Below are the code and all the weights of a small trained network. Each question names an input and a class and asks about switching units off, where a switched-off unit gives its printed mean instead of its output.

import numpy as np


def w(rows, s, z=0):
    codes = np.array(rows[::2]) - 128.0
    scale = np.full(codes.shape[1], s)
    scale[-1] = z or s
    return codes * scale


def norm(h):
    return h / np.sqrt((h * h).mean(-1, keepdims=True) + 1e-5)


def f(y):
    return y / 2 * (1 + np.tanh(0.7978845608 * (y + 0.044715 * y**3)))


def log_softmax(a):
    a = a - a.max(-1, keepdims=True)
    return a - np.log(np.exp(a).sum(-1, keepdims=True))


def net(x, mask):
    res = np.array(x, float).reshape(1, 2) / 4 @ E
    u = 0
    for l in range(2):
        y = f(norm(res) @ A[l][:, :-1].T + A[l][:, -1])
        res = res + np.where(mask[u : u + 10], y, B[l][:, -1]) @ B[l][:, :-1]
        u += 10
    return log_softmax(norm(res)[-1] @ U[:, :-1].T + U[:, -1])


A, B = {}, {}
E = w([
[83,85,194,70,7,111],'x0',
[80,177,169,112,169,91],'x1',
],0.014)
A[0] = w([
[78,58,162,87,171,134,32],'L0N1',
[105,160,243,209,131,190,2],'L0N2',
[168,196,90,152,164,115,17],'L0N3',
[131,37,72,175,118,150,58],'L0N4',
[173,126,38,148,185,180,38],'L0N5',
[123,185,105,224,251,150,156],'L0N6',
[96,75,128,111,108,108,167],'L0N7',
[235,90,103,157,98,164,129],'L0N8',
[23,169,207,29,88,75,94],'L0N9',
[242,159,162,163,162,53,50],'L0N10',
],0.011,0.0083)
B[0] = w([
[117,87,38,93,97,23,123],'L0N1',
[91,106,178,184,138,155,120],'L0N2',
[102,225,80,165,215,72,147],'L0N3',
[119,146,43,59,111,168,153],'L0N4',
[60,122,216,131,143,2,176],'L0N5',
[252,155,31,217,213,144,248],'L0N6',
[144,180,19,94,199,113,168],'L0N7',
[74,107,86,61,132,207,188],'L0N8',
[48,126,237,75,130,10,226],'L0N9',
[132,160,78,106,159,116,139],'L0N10',
],0.009,0.013)
A[1] = w([
[50,145,229,87,141,106,28],'L1N1',
[212,136,108,244,230,135,239],'L1N2',
[92,186,252,80,126,17,174],'L1N3',
[79,76,181,137,121,12,97],'L1N4',
[161,64,187,216,63,193,138],'L1N5',
[124,93,216,175,93,189,254],'L1N6',
[193,159,150,200,192,122,21],'L1N7',
[34,219,249,120,158,95,88],'L1N8',
[79,117,235,91,99,30,59],'L1N9',
[44,149,237,109,135,92,19],'L1N10',
],0.012,0.0048)
B[1] = w([
[101,177,230,94,171,83,186],'L1N1',
[219,248,99,154,188,28,250],'L1N2',
[48,159,222,140,115,142,237],'L1N3',
[193,104,132,131,78,136,194],'L1N4',
[118,57,28,97,165,146,123],'L1N5',
[104,112,38,84,207,160,131],'L1N6',
[173,136,71,136,116,88,178],'L1N7',
[75,37,132,71,95,170,199],'L1N8',
[62,182,187,187,195,57,216],'L1N9',
[62,140,158,27,120,75,190],'L1N10',
],0.015,0.016)
U = w([
[224,213,35,185,173,53,226],'0',
[73,32,14,18,30,200,201],'1',
[181,56,198,180,131,216,2],'2',
[18,136,253,61,60,50,206],'3',
],0.016,0.0098)

Each question gives the input, the list of numbers given to net, and the class t.
The units are the neurons (one row each of A and B). Each row of codes is followed by its name. A weight is (code - 128) times the scale printed after its matrix; where a second scale follows, it is the last column's (A, B and U).
mask holds one flag per neuron, layer by layer. A switched-off neuron (its flag False) gives its mean, the last column of its row in B, instead of its output. The means were averaged over made-up inputs and are rounded, as every weight is.
A unit's drop is (log p(t) with every unit on - log p(t) with that unit switched off) / (log p(t) with every unit on - log p(t) with every unit switched off).
most important unit: the unit with the biggest drop
k most important neurons: the k neurons with the biggest drops, biggest first
drop of u: that unit's drop, to one decimal
input [0,-8], class 1: most important unit => L1N2
input [-1,6], class 0: 2 most important neurons => [L0N6, L0N5]
input [-1,-4], class 1: 2 most important neurons => [L1N2, L0N9]
input [1,-3], class 1: 2 most important neurons => [L1N2, L0N6]
input [3,-5], class 1: 2 most important neurons => [L1N2, L0N6]
input [1,-2], class 1: 2 most important neurons => [L0N6, L1N2]
input [0,-2], class 1: 2 most important neurons => [L1N2, L0N9]
input [6,-6], class 1: 3 most important neurons => [L0N9, L0N5, L1N2]
input [2,-6], class 1: 2 most important neurons => [L1N2, L0N6]
input [5,-6], class 1: 2 most important neurons => [L1N2, L0N9]
input [4,-5], class 1: drop of L1N9 => 0.1
input [0,-6], class 1: drop of L1N2 => 0.3
